Here is a tiny trained network, its code and every weight. The questions are about switching its units off for an input and a class, where a switched-off unit gives its printed mean instead of its output.

import numpy as np


def w(rows, s, z=0):
    codes = np.array(rows[::2]) - 128.0
    scale = np.full(codes.shape[1], s)
    scale[-1] = z or s
    return codes * scale


def norm(h):
    return h / np.sqrt((h * h).mean(-1, keepdims=True) + 1e-5)


def f(y):
    return y / 2 * (1 + np.tanh(0.7978845608 * (y + 0.044715 * y**3)))


def log_softmax(a):
    a = a - a.max(-1, keepdims=True)
    return a - np.log(np.exp(a).sum(-1, keepdims=True))


def net(x, mask):
    res = np.array(x, float).reshape(1, 5) / 4 @ E
    u = 0
    for l in range(3):
        y = f(norm(res) @ A[l][:, :-1].T + A[l][:, -1])
        res = res + np.where(mask[u : u + 11], y, B[l][:, -1]) @ B[l][:, :-1]
        u += 11
    return log_softmax(norm(res)[-1] @ U[:, :-1].T + U[:, -1])


A, B = {}, {}
E = w([
[116,179,162,39],'x0',
[253,142,210,129],'x1',
[210,248,72,151],'x2',
[125,131,132,135],'x3',
[140,116,103,94],'x4',
],0.0052)
A[0] = w([
[12,102,32,63,152],'0.n1',
[7,142,177,109,6],'0.n2',
[126,98,236,92,136],'0.n3',
[69,234,114,107,132],'0.n4',
[115,80,220,89,71],'0.n5',
[186,51,172,122,83],'0.n6',
[193,170,207,152,218],'0.n7',
[73,91,147,144,141],'0.n8',
[182,72,254,110,138],'0.n9',
[31,103,188,226,107],'0.n10',
[148,176,156,182,77],'0.n11',
],0.0086,0.0023)
B[0] = w([
[139,114,200,186,247],'0.n1',
[77,135,207,87,173],'0.n2',
[133,121,82,27,213],'0.n3',
[124,180,65,160,181],'0.n4',
[158,108,60,76,192],'0.n5',
[157,42,98,120,178],'0.n6',
[197,134,123,36,250],'0.n7',
[144,101,190,108,164],'0.n8',
[84,108,2,107,253],'0.n9',
[164,108,161,198,190],'0.n10',
[92,75,113,159,151],'0.n11',
],0.0073,0.0049)
A[1] = w([
[75,166,106,214,153],'1.n1',
[211,22,186,223,177],'1.n2',
[131,66,66,124,128],'1.n3',
[166,124,192,228,109],'1.n4',
[101,72,117,45,131],'1.n5',
[28,49,162,2,64],'1.n6',
[131,143,133,160,131],'1.n7',
[20,162,94,150,151],'1.n8',
[163,238,107,100,191],'1.n9',
[106,192,72,192,3],'1.n10',
[251,200,160,146,28],'1.n11',
],0.0077,0.0015)
B[1] = w([
[132,188,57,134,174],'1.n1',
[95,96,53,67,243],'1.n2',
[126,73,2,106,189],'1.n3',
[87,178,138,125,181],'1.n4',
[78,182,98,110,215],'1.n5',
[178,187,181,88,254],'1.n6',
[210,132,137,132,130],'1.n7',
[185,237,152,141,150],'1.n8',
[45,166,167,151,241],'1.n9',
[65,101,122,146,155],'1.n10',
[171,136,97,155,208],'1.n11',
],0.0063,0.0036)
A[2] = w([
[116,148,108,134,51],'2.n1',
[108,122,114,49,254],'2.n2',
[200,128,42,120,114],'2.n3',
[95,2,172,228,39],'2.n4',
[181,169,204,172,121],'2.n5',
[146,54,121,87,124],'2.n6',
[147,206,228,121,177],'2.n7',
[63,243,31,235,18],'2.n8',
[193,103,159,109,148],'2.n9',
[105,115,136,185,64],'2.n10',
[237,74,106,231,195],'2.n11',
],0.0091,0.0027)
B[2] = w([
[108,118,110,94,120],'2.n1',
[137,134,166,171,240],'2.n2',
[141,152,180,164,241],'2.n3',
[11,129,119,93,168],'2.n4',
[143,90,96,110,154],'2.n5',
[80,148,115,131,187],'2.n6',
[182,126,196,96,203],'2.n7',
[100,123,111,145,254],'2.n8',
[123,148,98,172,150],'2.n9',
[160,193,95,103,124],'2.n10',
[161,47,128,144,189],'2.n11',
],0.011,0.005)
U = w([
[26,103,173,110,105],'0',
[144,50,83,74,44],'1',
[104,156,81,201,146],'2',
[200,112,128,178,254],'3',
[116,100,248,98,184],'4',
[133,114,105,24,102],'5',
[102,211,134,171,90],'6',
[192,182,152,113,149],'7',
],0.017,0.0018)

Each question gives the input, the list of numbers given to net, and the class t.
The units are the neurons (one row each of A and B). Each row of codes is followed by its name. A weight is (code - 128) times the scale printed after its matrix; where a second scale follows, it is the last column's (A, B and U).
mask holds one flag per neuron, layer by layer. A switched-off neuron (its flag False) gives its mean, the last column of its row in B, instead of its output. The means were averaged over made-up inputs and are rounded, as every weight is.
A unit's drop is (log p(t) with every unit on - log p(t) with that unit switched off) / (log p(t) with every unit on - log p(t) with every unit switched off).
The circuit of an input: a set's keep is (log p(t) with only the set's units on - log p(t) with every unit switched off) / (log p(t) with every unit on - log p(t) with every unit switched off). Starting from the 12 units with the biggest drops (on a tie, the unit counted first), units are removed one at a time, each time the one whose removal leaves the highest keep (on an exact tie, the one counted first), for as long as the keep stays at least 0.8.
units of the circuit, in order: the units of the circuit, biggest drop first
k most important neurons: the k neurons with the biggest drops, biggest first
top k neurons in layer l: the k neurons of layer l with the biggest drops, biggest first
input [8,-5,1,-1,7], class 6: units of the circuit, in order -> [0.n7 1.n8]
input [-2,1,7,-7,5], class 3: units of the circuit, in order -> [1.n5 2.n11 0.n3]
input [6,-5,2,1,-1], class 6: 3 most important neurons -> [0.n4 0.n7 1.n1]
input [7,0,7,-7,-1], class 6: units of the circuit, in order -> [1.n9]
input [0,-2,0,-1,7], class 0: top 2 neurons in layer 0 -> [0.n1 0.n9]
input [8,-4,5,5,8], class 6: 2 most important neurons -> [0.n4 0.n9]
input [-8,-6,-2,-6,2], class 0: units of the circuit, in order -> [2.n4 0.n1]
input [8,-7,1,1,-5], class 6: 2 most important neurons -> [0.n4 0.n7]
input [6,-7,1,8,3], class 6: 4 most important neurons -> [0.n4 0.n7 1.n1 0.n3]
input [-3,0,1,-8,2], class 2: 2 most important neurons -> [0.n7 0.n5]
input [-7,2,-6,-4,-7], class 1: top 3 neurons in layer 1 -> [1.n2 1.n3 1.n9]
input [-1,1,0,7,-7], class 1: top 2 neurons in layer 0 -> [0.n10 0.n11]
input [-4,0,0,-5,4], class 0: 3 most important neurons -> [0.n7 0.n9 0.n4]
input [0,6,-6,-4,3], class 1: 2 most important neurons -> [0.n6 0.n9]
input [-1,1,2,5,3], class 3: 3 most important neurons -> [0.n9 1.n11 0.n3]
input [-3,8,0,4,-4], class 1: top 3 neurons in layer 0 -> [0.n9 0.n6 0.n11]
input [2,-6,3,3,1], class 6: top 2 neurons in layer 1 -> [1.n8 1.n3]
input [-1,4,-6,0,-2], class 1: most important neuron -> [0.n6]
input [6,-6,1,-3,-4], class 6: top 2 neurons in layer 1 -> [1.n1 1.n6]
input [7,-4,6,8,7], class 6: most important neuron -> [0.n9]
input [1,1,-4,2,-5], class 5: top 2 neurons in layer 1 -> [1.n6 1.n5]
input [5,-8,3,8,-4], class 6: 2 most important neurons -> [0.n4 1.n8]
input [8,-2,6,-3,1], class 6: top 2 neurons in layer 0 -> [0.n4 0.n9]
input [5,-1,0,4,1], class 4: top 2 neurons in layer 0 -> [0.n9 0.n2]
